Below are the code and all the weights of a small trained network. Each question names an input and a class and asks about switching units off, where a switched-off unit gives its printed mean instead of its output.

import numpy as np


def w(rows, s, z=0):
    codes = np.array(rows[::2]) - 128.0
    scale = np.full(codes.shape[1], s)
    scale[-1] = z or s
    return codes * scale


def f(y):
    return np.maximum(y, 0)


def log_softmax(a):
    a = a - a.max(-1, keepdims=True)
    return a - np.log(np.exp(a).sum(-1, keepdims=True))


def net(x, mask):
    res = np.array(x, float).reshape(1, 3) / 4 @ E
    y = f(res @ A[0][:, :-1].T + A[0][:, -1])
    res = res + np.where(mask, y, B[0][:, -1]) @ B[0][:, :-1]
    return log_softmax(res[-1] @ U[:, :-1].T + U[:, -1])


A, B = {}, {}
E = w([
[77,152,36,72],'x0',
[103,247,176,121],'x1',
[67,56,200,79],'x2',
],0.012)
A[0] = w([
[138,187,127,148,107],'n0',
[137,114,201,221,124],'n1',
[153,60,94,150,39],'n2',
[174,72,65,188,74],'n3',
[119,43,121,107,58],'n4',
[98,184,144,183,73],'n5',
[156,176,154,106,69],'n6',
[156,92,97,126,63],'n7',
[92,206,175,133,47],'n8',
[105,120,120,158,28],'n9',
[158,125,173,175,124],'n10',
[67,147,84,47,143],'n11',
[250,171,64,190,83],'n12',
[33,89,203,112,54],'n13',
[41,141,28,91,109],'n14',
[152,122,177,201,121],'n15',
[58,150,65,105,106],'n16',
[168,156,56,209,61],'n17',
[153,77,75,140,56],'n18',
[210,88,225,182,123],'n19',
[158,101,169,176,97],'n20',
[104,189,166,129,69],'n21',
[86,196,124,157,79],'n22',
[51,70,215,78,3],'n23',
[154,121,170,164,124],'n24',
[122,155,146,119,73],'n25',
[143,155,46,48,87],'n26',
[144,160,154,97,73],'n27',
[153,96,85,154,91],'n28',
[11,44,208,54,68],'n29',
[125,73,98,165,68],'n30',
[150,97,107,136,50],'n31',
[89,226,167,111,45],'n32',
[94,124,128,177,9],'n33',
[162,106,87,152,117],'n34',
[109,74,103,159,38],'n35',
[226,171,78,186,78],'n36',
[154,160,67,214,70],'n37',
[101,179,158,132,40],'n38',
[64,200,186,101,64],'n39',
[165,123,173,203,126],'n40',
[71,129,21,82,108],'n41',
[206,127,193,161,122],'n42',
[20,134,70,89,143],'n43',
],0.012,0.0033)
B[0] = w([
[168,79,192,69,182],'n0',
[104,158,54,195,191],'n1',
[186,21,143,104,174],'n2',
[191,67,172,81,189],'n3',
[173,58,196,92,186],'n4',
[196,75,168,88,174],'n5',
[180,73,121,78,162],'n6',
[197,45,162,106,157],'n7',
[212,52,145,100,194],'n8',
[122,114,128,135,128],'n9',
[153,155,52,214,169],'n10',
[128,145,70,215,221],'n11',
[2,208,192,56,236],'n12',
[48,220,162,57,206],'n13',
[139,177,66,216,243],'n14',
[119,155,34,192,176],'n15',
[135,126,33,191,209],'n16',
[57,218,179,48,209],'n17',
[215,44,170,102,174],'n18',
[132,164,56,209,211],'n19',
[140,137,86,181,167],'n20',
[223,53,152,120,180],'n21',
[174,46,152,75,188],'n22',
[45,188,173,72,216],'n23',
[132,162,42,183,164],'n24',
[167,76,168,132,148],'n25',
[91,145,73,211,217],'n26',
[177,57,117,102,151],'n27',
[223,68,199,88,165],'n28',
[43,226,190,62,255],'n29',
[221,71,141,84,165],'n30',
[160,60,159,120,148],'n31',
[189,42,167,114,212],'n32',
[125,120,132,136,128],'n33',
[168,76,180,73,165],'n34',
[181,68,137,89,159],'n35',
[11,202,200,68,219],'n36',
[19,220,179,48,202],'n37',
[195,59,144,105,167],'n38',
[207,20,160,91,206],'n39',
[128,166,44,209,180],'n40',
[150,163,61,215,239],'n41',
[139,157,48,235,186],'n42',
[137,170,42,211,228],'n43',
],0.0066,0.013)
U = w([
[130,154,79,254,252],'0',
[55,180,184,73,78],'1',
[203,51,165,110,52],'2',
],0.022,0.0017)

Each question gives the input, the list of numbers given to net, and the class t.
The units are the neurons (one row each of A and B). Each row of codes is followed by its name. A weight is (code - 128) times the scale printed after its matrix; where a second scale follows, it is the last column's (A, B and U).
mask holds one flag per neuron, in row order. A switched-off neuron (its flag False) gives its mean, the last column of its row in B, instead of its output. The means were averaged over made-up inputs and are rounded, as every weight is.
A unit's drop is (log p(t) with every unit on - log p(t) with that unit switched off) / (log p(t) with every unit on - log p(t) with every unit switched off).
unit that matters most: the unit with the biggest drop
top k neurons: the k neurons with the biggest drops, biggest first
drop of u: that unit's drop, to one decimal
input [-4,4,4], class 0: top 2 neurons -> [n12 n36]
input [6,-7,2], class 2: unit that matters most -> n4
input [-7,8,5], class 2: top 2 neurons -> [n39 n8]
input [-7,8,1], class 2: top 2 neurons -> [n39 n8]
input [5,-6,-4], class 2: top 3 neurons -> [n3 n18 n28]
input [-4,-5,-2], class 2: top 2 neurons -> [n3 n14]
input [-2,2,2], class 0: top 2 neurons -> [n12 n36]
input [-6,6,-8], class 1: top 2 neurons -> [n12 n36]
input [-7,-2,8], class 1: top 3 neurons -> [n29 n23 n13]
input [-3,-1,-4], class 1: drop of n12 -> 0.2
input [3,1,-7], class 1: drop of n4 -> 0.0
input [5,2,-6], class 1: drop of n36 -> 0.3
input [-5,4,5], class 0: drop of n1 -> 0.2
input [1,6,-5], class 2: unit that matters most -> n29
